Below is a small trained network, with its code and all its weights. Each question gives an input and a class and asks what happens when units are switched off, that is, made to give their printed mean instead of their output.

import numpy as np


def w(rows, s, z=0):
    codes = np.array(rows[::2]) - 128.0
    scale = np.full(codes.shape[1], s)
    scale[-1] = z or s
    return codes * scale


def f(y):
    return y / 2 * (1 + np.tanh(0.7978845608 * (y + 0.044715 * y**3)))


def log_softmax(a):
    a = a - a.max(-1, keepdims=True)
    return a - np.log(np.exp(a).sum(-1, keepdims=True))


def net(x, mask):
    res = np.array(x, float).reshape(1, 3) / 4 @ E
    y = f(res @ A[0][:, :-1].T + A[0][:, -1])
    res = res + np.where(mask, y, B[0][:, -1]) @ B[0][:, :-1]
    return log_softmax(res[-1] @ U[:, :-1].T + U[:, -1])


A, B = {}, {}
E = w([
[201,206,192,97,206,229,146,119,150],'x0',
[93,188,114,168,104,139,40,218,181],'x1',
[53,186,238,127,250,77,78,99,117],'x2',
],0.013)
A[0] = w([
[198,91,101,104,66,147,204,87,129,158],'n1',
[197,110,160,80,173,254,167,114,120,2],'n2',
[192,130,101,86,46,102,163,99,122,58],'n3',
[71,26,121,186,101,93,132,41,36,72],'n4',
[88,139,212,94,149,59,135,12,87,67],'n5',
[186,164,173,58,174,160,155,104,126,34],'n6',
[210,88,151,117,177,151,223,29,36,29],'n7',
],0.0091,0.0036)
B[0] = w([
[53,212,68,182,110,209,46,49,142,239],'n1',
[12,124,158,91,164,83,166,173,172,232],'n2',
[95,141,108,126,139,196,47,140,203,203],'n3',
[51,105,151,62,114,73,132,251,141,235],'n4',
[91,168,144,192,133,174,34,19,186,253],'n5',
[74,114,84,45,99,89,92,179,203,223],'n6',
[254,126,210,112,75,113,101,180,91,251],'n7',
],0.0096,0.013)
U = w([
[115,141,111,150,130,154,71,63,164,33],'0',
[101,117,125,66,107,81,144,173,162,47],'1',
[155,140,150,128,95,121,92,152,128,235],'2',
[119,130,116,84,135,144,110,80,103,255],'3',
[191,126,134,123,109,100,147,118,7,71],'4',
[171,75,129,149,155,135,179,98,67,63],'5',
[151,130,92,131,156,111,216,77,126,80],'6',
],0.014,0.009)

Each question gives the input, the list of numbers given to net, and the class t.
The units are the neurons (one row each of A and B). Each row of codes is followed by its name. A weight is (code - 128) times the scale printed after its matrix; where a second scale follows, it is the last column's (A, B and U).
mask holds one flag per neuron, in row order. A switched-off neuron (its flag False) gives its mean, the last column of its row in B, instead of its output. The means were averaged over made-up inputs and are rounded, as every weight is.
A unit's drop is (log p(t) with every unit on - log p(t) with that unit switched off) / (log p(t) with every unit on - log p(t) with every unit switched off).
The circuit of an input: a set's keep is (log p(t) with only the set's units on - log p(t) with every unit switched off) / (log p(t) with every unit on - log p(t) with every unit switched off). Starting from all 7 units, units are removed one at a time, each time the one whose removal leaves the highest keep (on an exact tie, the one counted first), for as long as the keep stays at least 0.8.
units of the circuit, in order: the units of the circuit, biggest drop first
most important unit: the unit with the biggest drop
k most important neurons: the k neurons with the biggest drops, biggest first
drop when u is switched off: that unit's drop, to one decimal
input [-5,-8,-4], class 2: 3 most important neurons	(n4 n7 n1)
input [2,0,-2], class 3: most important unit	n5
input [7,1,-8], class 0: 2 most important neurons	(n1 n4)
input [0,2,-3], class 3: 2 most important neurons	(n5 n7)
input [-3,-7,3], class 2: units of the circuit, in order	(n7 n4 n5)
input [-1,-5,-7], class 0: 2 most important neurons	(n1 n3)
input [-2,-7,6], class 2: units of the circuit, in order	(n7 n4 n1 n5)
input [-2,-3,-4], class 0: 2 most important neurons	(n1 n3)
input [8,-6,-7], class 1: 3 most important neurons	(n2 n6 n5)
input [8,5,6], class 1: 2 most important neurons	(n6 n1)
input [-7,-3,-7], class 0: 3 most important neurons	(n1 n3 n2)
input [-2,3,2], class 3: 4 most important neurons	(n7 n4 n5 n6)
input [5,-7,-6], class 2: 4 most important neurons	(n7 n5 n1 n2)
input [5,-8,2], class 2: most important neuron	(n7)
input [5,-7,-2], class 2: 3 most important neurons	(n7 n1 n4)
input [5,5,2], class 1: 2 most important neurons	(n5 n1)
input [1,-8,-4], class 2: 3 most important neurons	(n7 n1 n5)
input [6,-1,-5], class 1: drop when n7 is switched off	0.2
input [3,-3,-8], class 0: drop when n1 is switched off	2.4
input [8,-1,-5], class 1: units of the circuit, in order	(n2)
input [-8,-1,-8], class 0: drop when n6 is switched off	0.1
input [6,3,-3], class 1: drop when n5 is switched off	0.2
